B: [ 23  -4 -32  34   1]
G: [-11 -32   9 -41  -6]
W: [-16 -32   7 -37  -5]
V: [ -5 -30  10 -43  -7]
X: [ 50 -10 -21  15   7]
K: [ 52  -7  -7 -11 -10]
D: [ 18  -4 -34  38   3]
T: [ 50 -10  -5 -16 -11]
U: [-41 -28 -18   9   7]
Z: [ 46 -11  -2 -21 -11]
at: [ -4 -34  38   3]	D, 2
at: [34  1]	B, 4
at: [-11 -32]	G, 1
q: [ 50 -10  -5 -16 -11]	T
q: [ 50  -9  -6 -16 -11]	T

N: [32 25 26 18 29 22 25 39 21 33 27 33 13 26 38 29 28 27 33 23 23 19 27 28
 30 31 23 24 16 14 18 31]
Q: [24 25 26 22 17 31 31 33 33 30 30 26 35 26 30 31 22 31 18 24 30 34 15 29
 21 40 33 16 19 38 31 31]
F: [23 26 31 20 33 43 27 23 31 21 19 27 31 28 30 23 31 26 23 30 40 32 28 32
 27 19 33 24 36 19 26 28]
Y: [31 35 27 35 28 22 27 21 16 21 20 38 21 23 29 27 23 25 44 21 31 21 20 32
 29 19 33 27 34 29 20 24]
J: [27 23 25 43 21 31 21 33 31 21 19 27 31 28 30 23 31 26 24 22 40 32 28 32
 27 19 33 24 36 19 26 28]
E: [31 35 27 35 28 22 27 21 16 21 20 38 21 23 29 27 23 25 44 21 31 21 33 35
 34 23 32 33 26 33 24 19]
at: [33 35 34 23 32 33 26 33 24 19]	E, 23
q: [32 35 27 34 27 23 28 20 16 21 19 39 20 24 30 27 23 25 43 21 31 22 34 35
 34 24 32 33 26 33 25 20]	E
q: [32 25 25 18 29 21 26 38 22 33 26 33 14 26 38 30 28 27 34 22 23 19 26 29
 30 31 23 24 17 15 18 31]	N
q: [25 23 26 23 15 31 32 33 32 29 29 27 34 28 30 31 21 30 18 25 30 36 15 29
 23 42 34 17 19 36 30 33]	Q
at: [27 23 25 44 21 31 21 33]	E, 16

tade: [-18  -3  -9  -1 -11   9  -6  -7  -6  -7  -4  12  -1  -6  -6  14 -11   1
  -4  -2  -6 -10 -18  -1  -8   0   2   5   4   6 -10  -3   1  -5]
voti: [-21  -9 -12   0   4  12   5  -8  20  10  18  -9   8  -8   8 -18  -8  -8
 -17   2  -6  23  12  10 -19  17  -1   9  -7   8   8  -8   3   2]
repur: [  0  -3 -11   5   4  -1   5   4   6  16   7   0  -2  13  -3  -1  12  -2
   7   3   0  -1 -21  -3 -12   2   0   1   9  18   2  -7   9 -13]
dubav: [ -7   0  -6  -8  18  -6  -3 -10   1  10  -5   2  -7  -7  -2  -3 -13   0
  -7  -2   2  -1  10  20  -2  13 -11  -6   7  16  -4   4  -2   8]
rep: [-18   0  -8  -8  -3   1  -9 -12 -10  -5 -11  13  -5 -11 -12  15 -15   2
  -1  -1  -3 -16 -19   8  -6   3   2   2  10  13 -11  -2   0  -4]
Mil: [  8  -8   8 -20  10   5   7  -7  18   0  14   3   0  -4  16 -14   1  -7
 -18   1  13   0  38  21  -4   6  -8  -3  -1  -8  -6 -11 -10  34]
zal: [-14   6 -10 -21  31 -20 -11 -21 -15  19 -24   5 -15 -14 -12  -3 -25   8
   8  -4   6 -10  10  28  -1  12 -12 -17  15  29  -4  19   2   3]
suba: [ 21   1  -7   6  14 -10   4  14   6  13   3   4 -10  19  -5   9  18  -4
   0   3   4 -13 -21   7   3   7 -10  -2  18  20  -6 -10   0  -2]
mub: [-18 -11 -25   1   8  10   5  -3  18  14  16 -12   5  -2   5 -13  -9  -7
 -17   0 -12  28   2   7 -15  21  -7  10  -6  17  10   0   5  -6]
lur: [ -7   0  -6  -8  18  -6  -3 -10   1  10  -5   2  -7  -7  -2  -3 -13   0
  -7  -2   2  -1  10  20  -2  13  12  -9   3   1   5  -9  10   3]
tapot: [ 11  18  -9   8  -8   8 -18  -8  -8  22 -19   3 -12  -9  -9  -6 -20   7
  10  -4   5  -6   9  23  -5  10 -10 -15  14  28  -1  17   4  -1]
fiki: [  2  -8 -25   7  17   0  10   8  15  26  14 -12  -2  16   5 -12   6  -3
  -3  -1  -5  23  -3  -1 -10  14 -13   0   1  23  11   7   9 -12]
q: [-12   6 -10 -18  31 -20 -11 -23 -15  20 -26   6 -15 -14 -10  -4 -24   7
   8  -7   3 -10   9  29  -1  12 -15 -19  13  28  -5  19   3   4]	zal
at: [ 17   0  10   8  15  26  14 -12  -2  16]	fiki, 5
q: [  8  -8   8 -20  10   5   7  -7  18   0  14   4   0  -4  16 -15   1  -7
 -18   1  12   0  38  21  -4   5  -9  -3  -2  -8  -7 -11 -10  34]	Mil
at: [ 10  18  -9   8  -8   8 -18  -8  -8]	voti, 10
q: [ -1  -8 -26   9  19  -2  11   8  15  23  14 -13  -2  16   5 -11   4  -6
  -2  -2  -6  22  -2  -1 -11  15 -12   0   2  25  13   6   8 -10]	fiki
q: [ 11  18  -9   8  -8   8 -18  -8  -8  22 -19   3 -12  -9  -9  -6 -20   7
  10  -4   5  -6   9  23  -5  10 -10 -15  14  28  -1  17   4  -1]	tapot

von: [ 13   9 -14   5 -19  -4 -22   4 -17   3  -5   2   8   1 -10   2  18  -2
  -9   2  -9  -8  15  -4   7  19  12   1 -18   3   1  -5  -9 -18  -1 -13
 -18 -26  10  -5 -22 -26  -3  -3 -22  -5  12  28  20  -8  11  -4]
lazo: [ 16   8  -7   3 -20  -4 -21   3 -17   6  -8   2   3   2  -9  -1  12   2
 -13  -1  -9 -10  13  -2  10  16  15   4 -17   3   2  -7 -14 -19   1 -14
 -18 -31  14  -4 -19 -27  -3  -3 -26   0  13  24  20  -8  12  -6]
bada: [ -3 -10  14  -1  13 -11  18  -2  12   6   7  -3  -8   1   5  -9 -15   1
  -9   6  15   3  -5   8   1 -14  -4   3  12   8  10   6   6  18  -3   2
   7  22   0   6  12  17   4  -4  12   7 -18 -18 -12   2  -3   3]
Sori: [  0 -10   2  18  -2  -9   2  -9  -8  15  -4   7  -8   1   5  -9 -15   1
  -9   6  15   3  -5   8   1 -14  -4   3  12   8  10   6   6  18  -3   2
   7  22   0   6  12  17   4  -4  12   7 -18 -18 -12   2  -3   4]
mek: [  6  15 -16  11 -12 -11 -25   4 -15   3  -6   8  20  -4 -10   0  20   1
 -15  11  -1  -9  15  -8   0  10   7   2 -20   8  -4  -4  -6 -19   3 -13
 -14 -16  13  -3 -24 -20   3 -10 -12  -8   8  31  17  -9   8  -5]
ludut: [ -4  -7  11  -3 -11 -25 -12  -6  14   3   3  -4  -7   3   8  -4 -16  -1
   1   2   8   4  -6   6  -3 -13  -5   0  12   2   6   2   6  17  -1   7
  11  18  -8   6  16  15   4  -1  13   8 -11 -19 -15   7  -4   2]
Posa: [-10  -5   9   3  14  -6  14   0  14  -1   3  -2   1  -1   7  -5 -12   3
   0   9  14   4  -5   1  -3 -14  -8   1   8   7   3   4   8  17   1   5
  11  23  -5   5  12  21   7  -6  15   2 -17 -16 -12   1  -8   1]
segag: [-14  -2   1   5  15  -9  15  -1  12  -1   6  -2   6  -6   5  -5  -9  -1
  -2  12  15   0   0  -1  -7 -17  -9  -1   6  10   2   5  11  15  -1   7
  12  29  -3   7   8  23  12  -9  18   0 -14 -10 -15   2 -10   4]
vazo: [  1   4  -6   9  -1 -17 -10   0  -5   1   1   2  10  -4  -4  -6   6   3
 -15  12  12  -7  12  -4   3  -1   6   1  -9  13   2  -1  -4  -5   1  -7
  -7   3  10   3 -14  -2  10 -11  -5  -4  -6  13   5  -8   2  -3]
at: [  1 -10   2  18  -2  -9   2  -9  -8  15  -4   7]	von, 14
q: [ 15   8  -7   3 -20  -4 -21   3 -18   6  -8   2   3   2 -10  -1  11   2
 -13  -1  -9 -10  13  -1  10  16  15   4 -17   3   2  -7 -15 -19   1 -14
 -18 -31  15  -5 -19 -26  -3  -3 -26   0  13  24  21  -8  12  -5]	lazo
at: [-12 -11 -25]	mek, 5

M: [-3  3 -1 13]
S: [-3  3 -3 43]
A: [-3  3  0 13]
q: [-3  3 -1 13]	M

lol: [  2  16  19  -6   8  -5   2  -7 -17   7 -22  -4  49  -6 -18  -1  -8  25
 -31   1   1 -27  -7  -3 -22  11 -15 -19   1  -3 -33  36  15   1   5  18
   1  14   5  14   5  16  31  20   8 -15  -3  14  -3  29  -2   3   2  -2
  31  22  17  -5 -33]
kan: [ -3  19  25 -10   8   2  11  -8 -22  -4 -14  -7  53  -3 -12  -4  -7  23
 -32  -3  -1 -26   1   2 -16   4  -9 -25   6   1 -25  29  21  -1  -2  23
   4   7   3  14  -3   9  34  26  15  -9  -2  13  -1  27  -4   4  -1   1
  28  23  13 -17 -24]
Kunu: [  2  22  23  -8   7  -3   9  -8 -18   0 -19  -2  50  -9 -14   4  -8  26
 -26   1   6 -20  -2  -6 -19   5 -11 -21   4  -3 -23  31  18  -1   5  18
   3   9   3  17   4   9  28  22  13 -10  -2  16   3  29  -6   5   3  -2
  29  21  13 -10 -27]
tek: [ -3  24  32 -15   6   5  13  -9  -8 -10 -23 -10  49 -10 -13  -1  -9  18
 -18 -11   0 -20   5  -1 -20  -2 -12 -20  11   1 -18  18  28   3   0  18
   4  -1   5   8  11   8  31  31   9  -6   2  12   2  21 -11  12  -4  -1
  28  22  13 -13 -28]
pofa: [  2  22  23  -8   7  -3   9  -7 -18   1 -19  -2  49  -9 -14   4  -7  26
 -26   1   6 -20  -2  -6 -19   5 -11 -21   4  -4 -23  31  18  -1   5  19
   3   9   3  17   5   9  28  22  13 -10  -2  16   3  29  -6   5   3  -2
  29  21  13 -10 -27]
zopa: [ -5  15  26 -11   7   4  10  -7 -21  -5 -14 -11  53  -1 -10  -8  -7  20
 -34  -5  -6 -30   2   6 -16   3  -9 -26   8   4 -26  29  22   0  -5  25
   4   6   4  11  -5  10  37  27  14 -10   0  10  -5  24  -3   4  -4   2
  27  24  13 -18 -25]
kipe: [ -5  16  26 -11   7   4  10  -7 -21  -5 -14 -11  53  -2 -10  -8  -7  20
 -34  -5  -6 -30   1   6 -16   3 -10 -26   8   4 -26  28  22   0  -6  25
   4   6   4  11  -5  11  37  27  14 -10   0  10  -5  24  -3   4  -3   2
  27  24  14 -18 -25]
tef: [ -3  19  25 -10   8   2  11  -8 -22  -4 -14  -7  53  -3 -12  -4  -7  23
 -32  -3  -1 -26   1   2 -16   4  -9 -26   6   1 -25  29  21  -1  -1  23
   4   8   3  14  -3  10  34  26  15  -9  -2  13  -1  27  -4   4   0   1
  28  23  13 -17 -24]
q: [  3  15  18  -7   8  -5   3  -7 -18   7 -22  -4  48  -7 -18  -1  -7  25
 -31   1   1 -27  -8  -3 -23  12 -14 -19   0  -3 -33  36  15   2   5  19
   2  14   5  14   5  18  30  20   8 -14  -3  15  -2  29  -2   3   2  -2
  30  23  18  -4 -34]	lol
q: [  2  22  23  -8   7  -3   9  -8 -18   0 -19  -2  50  -9 -14   4  -8  26
 -26   1   6 -20  -2  -6 -19   5 -11 -21   4  -3 -23  31  18  -1   5  18
   3   9   3  17   4   9  28  22  13 -10  -2  16   3  29  -6   5   3  -2
  29  21  13 -10 -27]	Kunu

